Below is a small trained network, with its code and all its weights. Each question gives an input and a target symbol and asks what happens when units are switched off, that is, made to give their printed mean instead of their output.

import numpy as np


def w(rows, s, z=0):
    codes = np.array(rows[::2]) - 128.0
    scale = np.full(codes.shape[1], s)
    scale[-1] = z or s
    return codes * scale


def norm(h):
    return h / np.sqrt((h * h).mean(-1, keepdims=True) + 1e-5)


def f(y):
    return np.maximum(y, 0)


def softmax(a):
    e = np.exp(a - a.max(-1, keepdims=True))
    return e / e.sum(-1, keepdims=True)


def log_softmax(a):
    a = a - a.max(-1, keepdims=True)
    return a - np.log(np.exp(a).sum(-1, keepdims=True))


def net(x, mask):
    ids = ['αβζηθξπσ'.index(c) for c in x.split()]
    T = len(ids)
    res = E[ids] + P[:T]
    r = norm(res)
    for j in range(2):
        rows = slice(2 * j, 2 * j + 2)
        q, k, v = (r @ M[0][rows].T for M in (Q, K, V))
        z = softmax(np.where(np.tri(T) > 0, q @ k.T / 2**0.5, -1e9)) @ v
        o = O[0][rows]
        res = res + np.where(mask[j], z, o[:, -1]) @ o[:, :-1]
    y = f(norm(res) @ A[0][:, :-1].T + A[0][:, -1])
    res = res + np.where(mask[2:10], y, B[0][:, -1]) @ B[0][:, :-1]
    return log_softmax(norm(res)[-1] @ U[:, :-1].T + U[:, -1])


Q, K, V, O, A, B = {}, {}, {}, {}, {}, {}
E = w([
[104,205,170,136,51],'α',
[81,130,130,253,169],'β',
[220,148,218,131,146],'ζ',
[56,169,123,180,80],'η',
[138,112,153,229,205],'θ',
[157,185,174,102,83],'ξ',
[156,96,115,122,160],'π',
[147,192,165,180,124],'σ',
],0.0044)
P = w([
[155,208,2,134,177],'0',
[120,221,54,70,200],'1',
[139,170,77,135,118],'2',
[179,125,37,169,62],'3',
[127,159,107,135,118],'4',
[93,178,116,81,167],'5',
[121,134,116,151,117],'6',
[158,72,94,168,35],'7',
[113,132,138,142,119],'8',
[63,150,192,85,151],'9',
[101,110,150,155,126],'10',
[126,29,183,151,35],'11',
[81,102,170,152,128],'12',
[76,199,229,170,159],'13',
],0.0061)
Q[0] = w([
[156,48,56,109,86],'head 1',
[75,141,70,28,234],'head 1',
[144,8,41,119,151],'head 2',
[178,103,168,178,34],'head 2',
],0.013)
K[0] = w([
[118,224,79,73,209],'head 1',
[202,151,12,155,94],'head 1',
[145,199,92,136,202],'head 2',
[25,120,225,50,175],'head 2',
],0.011)
V[0] = w([
[75,171,112,89,55],'head 1',
[5,80,66,163,112],'head 1',
[101,125,139,90,81],'head 2',
[106,163,169,229,124],'head 2',
],0.011)
O[0] = w([
[190,176,48,38,254,200],'head 1',
[141,62,12,203,178,53],'head 1',
[73,204,83,46,108,122],'head 2',
[241,163,124,169,65,254],'head 2',
],0.0074,0.0047)
A[0] = w([
[111,169,122,78,122,22],'neuron 1',
[175,140,146,126,135,22],'neuron 2',
[146,148,2,139,139,243],'neuron 3',
[131,24,174,101,173,235],'neuron 4',
[152,77,134,166,83,112],'neuron 5',
[119,192,133,155,98,254],'neuron 6',
[113,145,164,97,141,33],'neuron 7',
[79,148,178,124,121,191],'neuron 8',
],0.013,0.002)
B[0] = w([
[63,188,145,209,199,180],'neuron 1',
[125,50,98,89,155,189],'neuron 2',
[73,131,151,96,2,218],'neuron 3',
[135,7,77,23,165,139],'neuron 4',
[83,191,131,185,198,168],'neuron 5',
[195,87,127,68,130,254],'neuron 6',
[83,158,135,185,101,164],'neuron 7',
[78,53,77,111,137,177],'neuron 8',
],0.0074,0.0081)
U = w([
[132,194,59,80,107,2],'α',
[136,148,81,198,100,127],'β',
[95,114,252,102,82,33],'ζ',
[122,143,20,98,42,76],'η',
[147,144,163,209,143,140],'θ',
[89,220,126,114,179,210],'ξ',
[87,60,80,94,157,154],'π',
[255,129,115,83,132,158],'σ',
],0.0082,0.0041)

Each question gives the input, a string of symbols that net reads in full, and the target symbol t.
The units are the heads (2 rows each of Q, K, V and O) and the neurons (one row each of A and B). Each row of codes is followed by its name. A weight is (code - 128) times the scale printed after its matrix; where a second scale follows, it is the last column's (O, A, B and U).
mask holds one flag per unit, heads first, then neurons. A switched-off unit (its flag False) gives its mean, the last column of its rows in O or B, instead of its output. The means were averaged over made-up inputs and are rounded, as every weight is.
A unit's drop is (log p(t) with every unit on - log p(t) with that unit switched off) / (log p(t) with every unit on - log p(t) with every unit switched off).
The circuit of an input: a set's keep is (log p(t) with only the set's units on - log p(t) with every unit switched off) / (log p(t) with every unit on - log p(t) with every unit switched off). Starting from all 10 units, units are removed one at a time, each time the one whose removal leaves the highest keep (on an exact tie, the one counted first), for as long as the keep stays at least 0.8.
units of the circuit, in order: the units of the circuit, biggest drop first
top k neurons: the k neurons with the biggest drops, biggest first
which heads matter: for each layer, one digit per head in row order, 1 if its drop is at least 0.15 and else 0, layers parted by /
drop when u is switched off: that unit's drop, to one decimal
input η ξ η π, target ξ: units of the circuit, in order => [head 1; head 2; neuron 1]
input β σ ξ ζ ζ π β β, target π: units of the circuit, in order => [head 2]
input σ η σ σ σ θ ξ π ζ σ ξ θ, target σ: units of the circuit, in order => [head 2; neuron 3]
input σ ξ β α, target ξ: units of the circuit, in order => [head 2; neuron 1]
input σ σ σ σ σ α ξ π ζ β θ ξ, target β: units of the circuit, in order => [head 1; neuron 5]
input ξ σ σ η α α, target η: units of the circuit, in order => [head 1; neuron 3]
input σ σ π ξ σ σ σ π η ζ σ σ ζ ξ, target σ: top 2 neurons => [neuron 3; neuron 6]
input ξ σ σ π ξ σ η η σ π σ, target π: units of the circuit, in order => [head 2; neuron 8]
input π ζ σ σ α θ π σ σ π σ π θ σ, target π: top 3 neurons => [neuron 8; neuron 3; neuron 6]
input σ π σ β σ σ σ α σ θ σ η, target θ: top 2 neurons => [neuron 5; neuron 3]
input σ σ β σ θ ζ β ξ π ξ η ξ, target ξ: units of the circuit, in order => [head 2; neuron 1; neuron 3]
input θ σ ξ σ η θ σ α, target θ: units of the circuit, in order => [neuron 5; head 2]
input σ ζ ζ η σ η σ σ η σ σ η, target σ: units of the circuit, in order => [neuron 3; head 1]
input π β σ σ ξ η σ ξ σ β π ξ, target β: top neuron => [neuron 5]
input ζ σ θ σ ξ ξ σ π β ξ π θ, target ξ: units of the circuit, in order => [head 2; head 1; neuron 1]
input η θ σ ζ σ η, target ζ: which heads matter => 10
input ξ β σ α β ξ ξ σ σ π σ ξ σ, target ξ: which heads matter => 01
input σ θ σ η η σ η α, target σ: units of the circuit, in order => [neuron 3; head 1]
input σ θ σ ζ σ σ, target ζ: which heads matter => 10
input η ξ β η, target ξ: which heads matter => 11
input β η ξ ξ σ ξ β π ξ π π π ξ, target π: units of the circuit, in order => [head 1; head 2; neuron 3]
input θ σ σ σ σ σ η β σ ξ σ, target ξ: which heads matter => 01
input σ σ σ β η η ξ σ σ ξ σ π η ξ, target π: units of the circuit, in order => [neuron 8; head 2; head 1]
input σ β σ η, target β: units of the circuit, in order => [head 2; neuron 5]
input η σ ζ ξ σ σ σ ξ π ξ, target ξ: which heads matter => 00
input σ σ σ π σ β π π ξ ζ σ θ σ η, target θ: which heads matter => 10
input ξ ξ σ ξ σ ξ σ σ η β, target σ: which heads matter => 01
input σ σ ξ σ ζ, target ζ: which heads matter => 10
input β σ σ η ξ ξ, target η: top 2 neurons => [neuron 3; neuron 6]
input σ σ σ ζ η β, target ζ: drop when head 1 is switched off => 1.1
